Below are the code and all the weights of a small trained network. Each question names an input and a target symbol and asks about switching units off, where a switched-off unit gives its printed mean instead of its output.

import numpy as np


def w(rows, s, z=0):
    codes = np.array(rows[::2]) - 128.0
    scale = np.full(codes.shape[1], s)
    scale[-1] = z or s
    return codes * scale


def f(y):
    return y / 2 * (1 + np.tanh(0.7978845608 * (y + 0.044715 * y**3)))


def softmax(a):
    e = np.exp(a - a.max(-1, keepdims=True))
    return e / e.sum(-1, keepdims=True)


def log_softmax(a):
    a = a - a.max(-1, keepdims=True)
    return a - np.log(np.exp(a).sum(-1, keepdims=True))


def net(x, mask):
    ids = ['Παγεζηλξφψ'.index(c) for c in x.split()]
    T = len(ids)
    res = E[ids] + P[:T]
    u = 0
    for l in range(2):
        q, k, v = (res @ M[l].T for M in (Q, K, V))
        z = softmax(np.where(np.tri(T) > 0, q @ k.T / 3**0.5, -1e9)) @ v
        res = res + np.where(mask[u], z, O[l][:, -1]) @ O[l][:, :-1]
        u += 1
        y = f(res @ A[l][:, :-1].T + A[l][:, -1])
        res = res + np.where(mask[u : u + 16], y, B[l][:, -1]) @ B[l][:, :-1]
        u += 16
    return log_softmax(res[-1] @ U[:, :-1].T + U[:, -1])


Q, K, V, O, A, B = {}, {}, {}, {}, {}, {}
E = w([
[114,137,171,88,114,132,99],'Π',
[126,207,192,122,158,183,65],'α',
[100,169,103,137,132,130,103],'γ',
[95,82,165,158,78,124,129],'ε',
[109,158,124,119,119,123,94],'ζ',
[101,73,120,128,182,158,59],'η',
[86,177,164,251,112,169,47],'λ',
[115,124,193,54,132,80,90],'ξ',
[185,131,74,68,97,140,195],'φ',
[116,181,86,112,126,137,97],'ψ',
],0.023)
P = w([
[254,177,225,238,147,138,152],'0',
[173,144,168,170,95,148,105],'1',
[133,124,165,147,92,159,121],'2',
[117,118,161,132,106,151,129],'3',
[106,118,161,124,119,140,129],'4',
[100,123,154,116,136,127,124],'5',
[91,117,153,121,151,122,129],'6',
[81,110,158,121,160,110,137],'7',
[73,115,157,121,177,98,136],'8',
[66,109,160,128,191,94,142],'9',
[59,111,152,125,202,90,146],'10',
],0.0087)
Q[0] = w([
[142,159,3,216,143,155,197],'0.h1',
[206,137,167,177,122,123,154],'0.h1',
[109,159,187,177,113,104,105],'0.h1',
],0.0065)
K[0] = w([
[95,202,47,210,70,32,174],'0.h1',
[221,127,200,72,37,1,198],'0.h1',
[43,254,148,166,55,131,106],'0.h1',
],0.005)
V[0] = w([
[158,129,168,96,111,117,193],'0.h1',
[121,194,234,155,112,112,119],'0.h1',
[71,156,3,127,26,81,189],'0.h1',
],0.0062)
O[0] = w([
[168,234,162,159,248,182,166,108],'0.h1',
[89,235,102,82,41,254,95,213],'0.h1',
[201,218,212,212,164,170,196,2],'0.h1',
],0.0063,0.0068)
A[0] = w([
[121,102,202,144,165,135,104,135],'0.n1',
[172,114,183,140,156,69,124,66],'0.n2',
[171,95,64,160,46,76,178,51],'0.n3',
[112,79,90,178,101,99,130,62],'0.n4',
[140,108,145,214,238,23,175,3],'0.n5',
[54,186,158,114,88,141,121,187],'0.n6',
[162,77,123,162,21,75,110,44],'0.n7',
[186,118,192,132,74,152,121,142],'0.n8',
[128,174,110,194,176,186,123,111],'0.n9',
[182,199,198,172,142,162,111,112],'0.n10',
[196,165,49,117,111,54,172,176],'0.n11',
[87,89,3,131,143,107,174,93],'0.n12',
[119,45,92,102,102,76,157,110],'0.n13',
[162,112,84,106,56,116,140,81],'0.n14',
[140,107,120,47,75,122,132,107],'0.n15',
[92,88,165,130,109,107,157,126],'0.n16',
],0.011,0.0077)
B[0] = w([
[94,150,80,53,54,132,56,140],'0.n1',
[6,226,138,65,162,139,179,122],'0.n2',
[60,175,105,133,131,126,28,136],'0.n3',
[93,106,241,51,109,116,123,130],'0.n4',
[53,173,104,94,87,226,1,127],'0.n5',
[185,107,204,141,179,58,103,251],'0.n6',
[208,126,114,109,186,140,168,132],'0.n7',
[80,205,88,141,71,100,95,145],'0.n8',
[106,105,232,112,58,87,132,139],'0.n9',
[45,164,94,163,26,143,146,146],'0.n10',
[106,60,115,183,186,73,99,170],'0.n11',
[152,166,231,134,113,48,78,149],'0.n12',
[95,200,123,91,169,134,70,160],'0.n13',
[81,220,102,146,94,145,84,137],'0.n14',
[146,175,107,214,180,107,97,187],'0.n15',
[179,190,68,164,160,92,102,139],'0.n16',
],0.0083,0.014)
Q[1] = w([
[13,152,156,69,99,82,235],'1.h1',
[13,122,108,155,172,112,23],'1.h1',
[9,198,189,188,248,43,2],'1.h1',
],0.0061)
K[1] = w([
[129,7,104,92,141,218,106],'1.h1',
[173,85,216,47,29,59,1],'1.h1',
[54,84,241,15,172,82,2],'1.h1',
],0.0044)
V[1] = w([
[104,2,63,177,148,113,99],'1.h1',
[174,175,116,124,202,72,143],'1.h1',
[150,169,207,222,92,57,172],'1.h1',
],0.0088)
O[1] = w([
[238,116,96,184,85,141,118,2],'1.h1',
[131,140,127,2,121,105,131,64],'1.h1',
[97,74,138,85,56,87,122,134],'1.h1',
],0.014,0.0039)
A[1] = w([
[114,48,130,149,36,147,165,167],'1.n1',
[185,109,51,146,133,171,137,96],'1.n2',
[94,195,151,184,210,238,134,81],'1.n3',
[119,130,223,148,192,132,103,101],'1.n4',
[119,35,84,72,132,116,254,67],'1.n5',
[24,33,130,168,161,199,90,110],'1.n6',
[125,208,148,58,107,62,192,55],'1.n7',
[198,24,139,53,205,81,134,174],'1.n8',
[170,78,197,148,98,168,146,57],'1.n9',
[224,125,143,133,147,165,80,89],'1.n10',
[136,134,145,100,88,195,85,180],'1.n11',
[87,163,36,111,131,83,85,69],'1.n12',
[91,101,158,88,169,87,6,101],'1.n13',
[165,148,83,61,159,206,123,1],'1.n14',
[213,18,115,117,167,81,239,53],'1.n15',
[138,72,88,74,158,89,177,164],'1.n16',
],0.0089,0.0094)
B[1] = w([
[130,167,128,104,221,116,127,151],'1.n1',
[58,97,154,107,85,192,131,143],'1.n2',
[67,71,113,80,151,68,159,166],'1.n3',
[167,98,103,129,128,31,128,186],'1.n4',
[255,83,141,110,169,204,231,133],'1.n5',
[176,178,153,109,110,143,112,168],'1.n6',
[79,89,124,205,78,125,80,150],'1.n7',
[151,206,202,153,174,150,183,160],'1.n8',
[109,98,59,45,209,142,243,130],'1.n9',
[81,140,209,92,66,114,172,168],'1.n10',
[111,130,129,159,204,156,113,149],'1.n11',
[114,151,228,141,81,133,97,152],'1.n12',
[141,111,99,173,159,126,222,251],'1.n13',
[73,39,207,218,190,150,62,128],'1.n14',
[82,138,221,159,69,163,189,130],'1.n15',
[98,73,125,151,167,65,35,141],'1.n16',
],0.0082,0.028)
U = w([
[93,155,204,66,32,51,89,93],'Π',
[131,32,49,74,193,64,107,206],'α',
[164,79,146,84,140,124,245,53],'γ',
[152,146,181,146,82,146,130,85],'ε',
[157,135,186,131,80,150,141,106],'ζ',
[124,85,194,131,149,179,69,75],'η',
[187,115,137,254,92,128,92,108],'λ',
[171,238,157,109,145,180,127,254],'ξ',
[106,169,114,195,106,173,196,92],'φ',
[148,142,169,135,92,154,151,108],'ψ',
],0.0083,0.0069)

Each question gives the input, a string of symbols that net reads in full, and the target symbol t.
The units are the heads (3 rows each of Q, K, V and O) and the neurons (one row each of A and B). Each row of codes is followed by its name. A weight is (code - 128) times the scale printed after its matrix; where a second scale follows, it is the last column's (O, A, B and U).
mask holds one flag per unit, layer by layer, with each layer's heads first. A switched-off unit (its flag False) gives its mean, the last column of its rows in O or B, instead of its output. The means were averaged over made-up inputs and are rounded, as every weight is.
A unit's drop is (log p(t) with every unit on - log p(t) with that unit switched off) / (log p(t) with every unit on - log p(t) with every unit switched off).
The circuit of an input: a set's keep is (log p(t) with only the set's units on - log p(t) with every unit switched off) / (log p(t) with every unit on - log p(t) with every unit switched off). Starting from the 12 units with the biggest drops (on a tie, the unit counted first), units are removed one at a time, each time the one whose removal leaves the highest keep (on an exact tie, the one counted first), for as long as the keep stays at least 0.8.
units of the circuit, in order: the units of the circuit, biggest drop first
most important unit: the unit with the biggest drop
top k neurons: the k neurons with the biggest drops, biggest first
k most important neurons of layer l: the k neurons of layer l with the biggest drops, biggest first
input α α ξ Π ξ ζ ζ ζ ψ α, target γ: units of the circuit, in order -> 1.n13; 1.h1
input ζ α ζ α ε Π φ, target Π: top 4 neurons -> 0.n6; 1.n12; 0.n14; 0.n3
input φ ψ ψ φ η φ, target φ: most important unit -> 0.n11
input α γ η Π α λ φ ζ ψ, target λ: units of the circuit, in order -> 0.h1; 1.h1
input φ ε φ Π λ, target Π: 3 most important neurons of layer 0 -> 0.n6; 0.n10; 0.n11
input φ Π Π φ α α η ζ ψ λ γ, target λ: top 2 neurons -> 0.n12; 0.n6
input α ζ φ, target Π: units of the circuit, in order -> 1.h1; 0.n14
input λ λ φ λ ζ Π γ ζ ψ, target Π: units of the circuit, in order -> 1.h1; 0.n9
input γ Π λ η α ξ Π, target ξ: top 4 neurons -> 0.n13; 0.n12; 0.n10; 1.n8
input γ Π Π ζ α ζ Π γ Π, target γ: units of the circuit, in order -> 1.n13; 0.n6; 1.h1
input ζ η Π α γ ζ, target α: top 4 neurons -> 0.n6; 0.n11; 0.n12; 0.n4
input ξ φ ε α λ φ ζ ε η, target λ: units of the circuit, in order -> 0.n12; 0.h1; 1.h1
input ψ η λ ε, target λ: top 4 neurons -> 0.n6; 0.n9; 0.n12; 0.n13
input φ φ Π ψ ξ ζ Π η, target ξ: most important unit -> 0.n12
input ψ φ ε α η Π ε, target α: top 3 neurons -> 0.n6; 0.n9; 0.n12
input φ φ ψ α ζ φ γ φ η Π, target α: 2 most important neurons of layer 0 -> 0.n6; 0.n15
input ψ γ ξ α φ η φ φ α ε, target α: 3 most important neurons of layer 0 -> 0.n6; 0.n11; 0.n12
input φ η φ φ Π φ α ζ, target α: top 2 neurons -> 0.n6; 0.n1
input ψ φ η ε ψ λ φ ψ, target λ: top 2 neurons -> 0.n6; 0.n9
input ζ φ ξ ζ η Π γ, target ξ: top 2 neurons -> 1.n13; 0.n10
input φ φ λ ε Π, target α: units of the circuit, in order -> 1.n10
input ψ η γ ζ ψ φ, target φ: 2 most important neurons of layer 1 -> 1.n10; 1.n2
input ξ α λ η ζ ξ α, target α: units of the circuit, in order -> 0.n6; 1.n4; 1.n12
input η φ ψ Π ψ γ, target γ: 4 most important neurons of layer 0 -> 0.n6; 0.n1; 0.n4; 0.n13
input η α ε φ ζ ζ φ φ λ Π ζ, target λ: top 4 neurons -> 0.n6; 0.n12; 0.n4; 0.n13
input γ ξ γ φ η φ, target ξ: top 3 neurons -> 0.n12; 0.n13; 1.n4
input γ φ ε Π ε η λ Π Π γ, target λ: 3 most important neurons of layer 0 -> 0.n6; 0.n9; 0.n12
input η γ ξ ε, target ξ: most important neuron of layer 0 -> 0.n7
input ψ Π α λ λ γ, target Π: top 4 neurons -> 0.n6; 0.n11; 1.n6; 0.n7
